Below is a small trained network, with its code and all its weights. Each question gives an input and a class and asks what happens when units are switched off, that is, made to give their printed mean instead of their output.

import numpy as np


def w(rows, s, z=0):
    codes = np.array(rows[::2]) - 128.0
    scale = np.full(codes.shape[1], s)
    scale[-1] = z or s
    return codes * scale


def f(y):
    return np.maximum(y, 0)


def log_softmax(a):
    a = a - a.max(-1, keepdims=True)
    return a - np.log(np.exp(a).sum(-1, keepdims=True))


def net(x, mask):
    res = np.array(x, float).reshape(1, 7) / 4 @ E
    y = f(res @ A[0][:, :-1].T + A[0][:, -1])
    res = res + np.where(mask, y, B[0][:, -1]) @ B[0][:, :-1]
    return log_softmax(res[-1] @ U[:, :-1].T + U[:, -1])


A, B = {}, {}
E = w([
[123,137,199,149,141,162,154,85,4,140,105],'x0',
[115,84,156,167,117,143,234,103,158,102,132],'x1',
[133,196,126,155,16,151,114,95,165,111,111],'x2',
[89,84,146,128,39,86,101,108,117,162,210],'x3',
[153,47,80,179,121,168,85,74,150,172,71],'x4',
[29,152,62,113,125,188,150,135,115,215,114],'x5',
[83,81,179,29,121,157,110,82,133,69,99],'x6',
],0.012)
A[0] = w([
[122,108,154,95,97,162,132,129,136,98,120,40],'n0',
[152,182,140,96,170,173,161,176,148,119,59,29],'n1',
[130,105,101,110,172,123,109,139,121,122,133,147],'n2',
[140,85,125,44,98,200,97,127,153,88,115,10],'n3',
[126,162,120,170,105,110,175,188,99,124,141,140],'n4',
[58,150,123,131,132,218,152,113,72,186,138,95],'n5',
[139,100,103,135,117,102,140,154,210,80,128,250],'n6',
[54,214,162,53,143,109,176,155,153,80,164,63],'n7',
[119,242,126,164,58,136,95,71,169,104,87,68],'n8',
[128,143,192,174,121,152,164,66,31,115,97,140],'n9',
[142,165,76,136,179,175,134,122,137,59,63,3],'n10',
[71,84,157,127,105,121,97,99,137,165,246,68],'n11',
[170,192,90,242,130,138,138,171,107,147,173,61],'n12',
[123,79,125,162,152,179,86,113,163,152,102,41],'n13',
[87,104,112,131,94,108,192,148,204,112,99,225],'n14',
[124,157,133,167,63,167,196,84,159,95,120,104],'n15',
[142,188,111,67,145,144,42,141,107,160,149,55],'n16',
[87,91,114,145,87,104,86,73,100,127,233,55],'n17',
[160,152,114,112,98,139,15,161,100,128,99,109],'n18',
[70,140,171,63,130,140,122,95,134,93,100,15],'n19',
[148,52,159,113,163,131,186,176,134,181,151,163],'n20',
[152,69,90,154,128,151,84,43,147,149,77,30],'n21',
[43,130,39,120,121,166,128,172,155,102,130,126],'n22',
],0.011,0.0037)
B[0] = w([
[98,91,72,127,105,96,137,140,121,102,119,166],'n0',
[147,161,154,162,41,151,184,179,80,165,122,204],'n1',
[179,142,135,90,177,118,151,164,91,155,108,173],'n2',
[133,86,78,195,123,77,90,153,135,172,100,196],'n3',
[72,156,125,179,144,98,74,137,118,97,90,189],'n4',
[178,118,151,138,142,194,58,161,117,58,127,219],'n5',
[152,131,204,121,126,136,68,132,145,143,139,212],'n6',
[125,191,122,193,135,100,94,64,83,144,153,250],'n7',
[196,133,76,43,210,83,162,143,83,149,119,210],'n8',
[171,99,199,112,135,140,53,132,175,196,163,244],'n9',
[127,125,187,169,42,160,190,255,89,165,91,197],'n10',
[135,142,127,122,80,151,184,206,71,141,133,212],'n11',
[70,62,82,159,99,76,83,145,164,115,92,223],'n12',
[138,194,141,196,161,80,160,78,115,157,147,177],'n13',
[135,108,225,96,133,113,113,87,143,151,97,198],'n14',
[93,121,134,46,224,146,162,91,114,90,93,196],'n15',
[70,140,217,90,143,108,145,97,169,77,80,205],'n16',
[157,128,148,148,89,157,204,186,87,169,94,209],'n17',
[99,109,189,64,132,186,156,59,180,72,82,206],'n18',
[72,80,28,220,135,65,86,165,136,134,97,204],'n19',
[104,126,109,31,224,121,158,67,123,95,85,197],'n20',
[103,237,125,220,154,80,121,99,65,107,185,204],'n21',
[153,65,163,113,156,166,92,168,133,78,230,204],'n22',
],0.0088,0.015)
U = w([
[138,138,152,139,56,142,240,196,99,180,99,68],'0',
[38,48,62,177,138,70,81,148,148,156,56,42],'1',
[97,254,142,176,153,90,137,71,95,117,212,132],'2',
[183,114,198,86,141,142,34,146,171,182,178,104],'3',
[136,148,88,26,218,117,166,125,98,148,85,230],'4',
[211,77,176,140,131,141,99,144,122,7,186,253],'5',
[31,114,203,98,156,163,195,58,150,86,69,151],'6',
[132,113,113,120,120,154,178,105,187,145,123,82],'7',
],0.0092,0.0043)

Each question gives the input, the list of numbers given to net, and the class t.
The units are the neurons (one row each of A and B). Each row of codes is followed by its name. A weight is (code - 128) times the scale printed after its matrix; where a second scale follows, it is the last column's (A, B and U).
mask holds one flag per neuron, in row order. A switched-off neuron (its flag False) gives its mean, the last column of its row in B, instead of its output. The means were averaged over made-up inputs and are rounded, as every weight is.
A unit's drop is (log p(t) with every unit on - log p(t) with that unit switched off) / (log p(t) with every unit on - log p(t) with every unit switched off).
The circuit of an input: a set's keep is (log p(t) with only the set's units on - log p(t) with every unit switched off) / (log p(t) with every unit on - log p(t) with every unit switched off). Starting from the 12 units with the biggest drops (on a tie, the unit counted first), units are removed one at a time, each time the one whose removal leaves the highest keep (on an exact tie, the one counted first), for as long as the keep stays at least 0.8.
circuit, biggest first: the units of the circuit, biggest drop first
most important unit: the unit with the biggest drop
k most important neurons: the k neurons with the biggest drops, biggest first
drop when u is switched off: that unit's drop, to one decimal
input [-3,-5,3,1,-4,-4,8], class 1: 2 most important neurons : (n19; n3)
input [-8,-7,8,5,8,0,7], class 2: 3 most important neurons : (n21; n13; n9)
input [-7,6,-4,6,5,-5,7], class 1: most important unit : n3
input [4,-4,-5,4,2,2,1], class 4: 2 most important neurons : (n10; n22)
input [-6,-7,-6,8,0,1,-2], class 0: 2 most important neurons : (n11; n17)
input [-3,-8,2,-6,-7,7,-1], class 6: 2 most important neurons : (n16; n18)
input [0,5,5,-2,5,2,8], class 1: 2 most important neurons : (n3; n19)
input [-2,-3,7,2,5,-6,4], class 4: 2 most important neurons : (n8; n7)
input [-7,3,4,-6,7,6,-1], class 2: 2 most important neurons : (n21; n13)
input [1,-2,5,3,6,2,7], class 1: 3 most important neurons : (n3; n19; n7)
input [0,-8,-5,2,0,1,-4], class 6: circuit, biggest first : (n16; n18)
input [-2,6,0,-8,1,-8,2], class 0: 2 most important neurons : (n10; n1)
input [7,-1,-6,-3,-6,-5,5], class 3: 2 most important neurons : (n9; n21)
input [7,-3,-1,5,5,8,3], class 5: most important unit : n5
input [5,-2,-5,0,-2,-1,4], class 3: drop when n17 is switched off : 0.1
input [-5,-4,0,-6,-6,2,-4], class 0: drop when n9 is switched off : 0.3
input [6,-4,7,5,5,-2,8], class 1: drop when n3 is switched off : 0.5
